Below is a small trained network, with its code and all its weights. Each question gives an input and a target symbol and asks what happens when units are switched off, that is, made to give their printed mean instead of their output.

import numpy as np


def w(rows, s, z=0):
    codes = np.array(rows[::2]) - 128.0
    scale = np.full(codes.shape[1], s)
    scale[-1] = z or s
    return codes * scale


def f(y):
    return y / 2 * (1 + np.tanh(0.7978845608 * (y + 0.044715 * y**3)))


def softmax(a):
    e = np.exp(a - a.max(-1, keepdims=True))
    return e / e.sum(-1, keepdims=True)


def log_softmax(a):
    a = a - a.max(-1, keepdims=True)
    return a - np.log(np.exp(a).sum(-1, keepdims=True))


def net(x, mask):
    ids = ['ΓΠαελμσω'.index(c) for c in x.split()]
    T = len(ids)
    res = E[ids] + P[:T]
    u = 0
    for l in range(2):
        r = res
        for j in range(3):
            rows = slice(2 * j, 2 * j + 2)
            q, k, v = (r @ M[l][rows].T for M in (Q, K, V))
            z = softmax(np.where(np.tri(T) > 0, q @ k.T / 2**0.5, -1e9)) @ v
            o = O[l][rows]
            res = res + np.where(mask[u + j], z, o[:, -1]) @ o[:, :-1]
        u += 3
        y = f(res @ A[l][:, :-1].T + A[l][:, -1])
        res = res + np.where(mask[u : u + 4], y, B[l][:, -1]) @ B[l][:, :-1]
        u += 4
    return log_softmax(res[-1] @ U[:, :-1].T + U[:, -1])


Q, K, V, O, A, B = {}, {}, {}, {}, {}, {}
E = w([
[119,87,62,128,158,192,166],'Γ',
[24,111,197,167,140,76,73],'Π',
[177,130,38,85,172,183,69],'α',
[136,82,85,161,57,98,156],'ε',
[191,135,130,44,124,89,140],'λ',
[163,222,50,75,100,197,156],'μ',
[86,136,38,185,87,96,127],'σ',
[188,73,147,187,219,5,126],'ω',
],0.018)
P = w([
[2,83,201,73,138,143,107],'0',
[31,80,178,86,146,117,119],'1',
[66,94,171,83,131,123,124],'2',
[91,106,151,86,129,110,130],'3',
[118,116,143,88,123,107,135],'4',
[144,122,130,94,128,101,139],'5',
[167,126,120,91,128,92,143],'6',
[188,135,117,97,125,87,149],'7',
[214,137,106,103,127,81,149],'8',
[237,150,100,103,129,74,158],'9',
[251,154,104,108,142,69,166],'10',
],0.0084)
Q[0] = w([
[120,84,124,217,116,124,164],'0.h0',
[180,123,202,164,57,212,115],'0.h0',
[147,78,70,101,119,114,154],'0.h1',
[69,124,75,155,81,144,189],'0.h1',
[227,215,251,32,163,150,74],'0.h2',
[53,146,167,187,40,78,61],'0.h2',
],0.023)
K[0] = w([
[118,111,145,165,62,101,183],'0.h0',
[54,117,190,120,133,148,113],'0.h0',
[197,108,76,101,131,122,170],'0.h1',
[104,138,133,107,116,103,224],'0.h1',
[228,181,254,74,172,148,118],'0.h2',
[82,139,151,180,103,31,88],'0.h2',
],0.026)
V[0] = w([
[183,104,84,143,80,137,34],'0.h0',
[158,117,88,151,107,98,198],'0.h0',
[154,125,102,97,119,118,65],'0.h1',
[122,202,157,129,165,91,251],'0.h1',
[34,86,129,96,114,176,86],'0.h2',
[159,151,109,178,135,115,98],'0.h2',
],0.012)
O[0] = w([
[109,136,176,132,192,131,203,247],'0.h0',
[147,110,253,112,71,194,194,253],'0.h0',
[121,207,132,96,138,130,153,216],'0.h1',
[103,25,137,11,172,53,37,80],'0.h1',
[233,126,149,98,133,117,155,225],'0.h2',
[80,82,54,117,167,88,143,76],'0.h2',
],0.0057,0.0047)
A[0] = w([
[166,103,88,145,126,128,145,4],'0.n0',
[123,142,115,83,93,124,120,96],'0.n1',
[37,115,100,106,108,186,119,170],'0.n2',
[5,149,137,137,111,159,101,78],'0.n3',
],0.024,0.0033)
B[0] = w([
[58,153,111,125,126,113,127,226],'0.n0',
[107,208,126,107,125,78,151,253],'0.n1',
[166,99,166,247,124,145,116,238],'0.n2',
[2,138,96,138,160,85,128,170],'0.n3',
],0.016,0.0039)
Q[1] = w([
[146,212,139,138,245,214,14],'1.h0',
[73,231,108,150,130,84,106],'1.h0',
[206,41,131,137,121,117,200],'1.h1',
[165,212,162,125,138,119,250],'1.h1',
[144,186,123,147,193,135,114],'1.h2',
[82,146,172,129,157,148,134],'1.h2',
],0.018)
K[1] = w([
[114,186,91,145,146,108,5],'1.h0',
[126,177,108,177,113,48,149],'1.h0',
[191,125,84,166,144,89,149],'1.h1',
[158,182,61,116,138,144,165],'1.h1',
[142,178,73,110,143,165,47],'1.h2',
[140,132,97,139,113,111,120],'1.h2',
],0.025)
V[1] = w([
[95,124,101,104,208,137,232],'1.h0',
[85,143,185,116,175,253,143],'1.h0',
[110,129,167,105,54,116,115],'1.h1',
[201,140,150,175,116,97,141],'1.h1',
[56,158,219,93,134,255,57],'1.h2',
[152,150,247,180,243,66,121],'1.h2',
],0.011)
O[1] = w([
[133,105,115,108,109,196,130,170],'1.h0',
[71,154,1,108,137,165,83,76],'1.h0',
[89,135,125,118,72,143,96,58],'1.h1',
[131,107,125,125,117,91,36,180],'1.h1',
[88,98,159,94,205,155,190,1],'1.h2',
[105,190,190,161,138,128,55,191],'1.h2',
],0.0086,0.0054)
A[1] = w([
[196,182,111,47,169,192,86,2],'1.n0',
[163,21,187,236,162,234,95,101],'1.n1',
[37,68,208,93,172,144,114,177],'1.n2',
[176,5,196,167,101,219,122,63],'1.n3',
],0.011,0.004)
B[1] = w([
[158,136,235,185,106,21,157,208],'1.n0',
[63,164,12,88,130,75,121,253],'1.n1',
[139,94,128,109,197,194,117,214],'1.n2',
[191,92,166,126,75,223,154,211],'1.n3',
],0.011,0.0047)
U = w([
[109,195,1,81,158,213,114,206],'Γ',
[8,115,190,141,190,220,137,195],'Π',
[189,146,62,192,247,107,220,124],'α',
[145,80,122,163,66,199,148,159],'ε',
[66,156,127,22,118,85,157,102],'λ',
[207,24,57,134,213,40,72,154],'μ',
[23,72,88,232,111,75,175,81],'σ',
[158,236,121,227,128,194,94,2],'ω',
],0.0051,0.0054)

Each question gives the input, a string of symbols that net reads in full, and the target symbol t.
The units are the heads (2 rows each of Q, K, V and O) and the neurons (one row each of A and B). Each row of codes is followed by its name. A weight is (code - 128) times the scale printed after its matrix; where a second scale follows, it is the last column's (O, A, B and U).
mask holds one flag per unit, layer by layer, with each layer's heads first. A switched-off unit (its flag False) gives its mean, the last column of its rows in O or B, instead of its output. The means were averaged over made-up inputs and are rounded, as every weight is.
A unit's drop is (log p(t) with every unit on - log p(t) with that unit switched off) / (log p(t) with every unit on - log p(t) with every unit switched off).
The circuit of an input: a set's keep is (log p(t) with only the set's units on - log p(t) with every unit switched off) / (log p(t) with every unit on - log p(t) with every unit switched off). Starting from the 12 units with the biggest drops (on a tie, the unit counted first), units are removed one at a time, each time the one whose removal leaves the highest keep (on an exact tie, the one counted first), for as long as the keep stays at least 0.8.
units of the circuit, in order: the units of the circuit, biggest drop first
k most important neurons: the k neurons with the biggest drops, biggest first
k most important neurons of layer l: the k neurons of layer l with the biggest drops, biggest first
input λ σ α Π σ Π Γ σ, target Π: 3 most important neurons	[1.n1; 0.n1; 0.n2]
input λ σ Γ ω ε Γ ε, target Γ: units of the circuit, in order	[0.n1; 1.h0]
input σ σ μ λ λ Π ε μ σ Π, target ε: units of the circuit, in order	[1.n3; 1.h0; 0.h1; 0.n1]
input μ σ ω ε σ σ ε σ, target ε: most important neuron	[1.n1]
input σ Γ λ λ ε σ Π μ σ μ Π, target μ: 4 most important neurons	[0.n2; 0.n1; 0.n0; 0.n3]
input μ α μ Π α μ Γ α σ, target σ: 3 most important neurons	[0.n2; 0.n3; 1.n1]
input α ε Π ω ε, target Π: units of the circuit, in order	[1.h2; 0.n2]
input Γ ω Γ Γ μ Π σ Γ σ, target Γ: units of the circuit, in order	[1.h0; 0.n2; 0.n1]
input σ μ ε, target ε: 2 most important neurons of layer 0	[0.n1; 0.n3]
input ε ε ε λ ε, target λ: units of the circuit, in order	[0.h1; 0.n2]
input α Γ ω α Γ, target ω: 3 most important neurons of layer 1	[1.n0; 1.n1; 1.n2]
input Π Γ Π, target Γ: 2 most important neurons	[0.n1; 1.n1]
input α Γ Γ λ, target α: units of the circuit, in order	[0.h1; 0.h0; 1.h1]
input μ Γ σ Π σ, target Π: units of the circuit, in order	[1.h2; 0.h1; 0.n1]
input α λ λ Γ ε Π ε, target Π: units of the circuit, in order	[1.h2; 0.n3]
input Π ε Γ μ α σ, target σ: 2 most important neurons of layer 0	[0.n3; 0.n2]
input λ σ σ Γ Γ μ, target ω: 2 most important neurons	[0.n1; 0.n2]
input λ ω Γ σ Γ σ, target Γ: 2 most important neurons	[0.n1; 1.n0]
input Π ε Γ Π ω λ, target λ: most important neuron	[0.n1]
input α μ σ ε σ, target ε: 2 most important neurons of layer 0	[0.n1; 0.n2]
input μ ε α ω μ λ Γ Π, target Π: most important neuron of layer 0	[0.n3]
input Π α λ μ ε ε ω ε, target ω: units of the circuit, in order	[0.h0; 1.h2]
input σ Γ ε σ ε Γ σ Γ ε Γ, target ε: 4 most important neurons	[1.n0; 0.n1; 1.n1; 0.n2]
input Π ε Γ, target Γ: units of the circuit, in order	[1.n1; 0.n2]
input Π α Π, target α: units of the circuit, in order	[0.h2; 0.h0; 1.h1]
input Γ ε Γ λ Π α Π, target α: 2 most important neurons of layer 0	[0.n0; 0.n2]
input λ μ σ ε Γ μ ω ε σ, target μ: 4 most important neurons	[0.n2; 0.n1; 1.n3; 0.n3]
input σ Π ε, target ε: units of the circuit, in order	[0.n1; 1.n3; 0.h1]
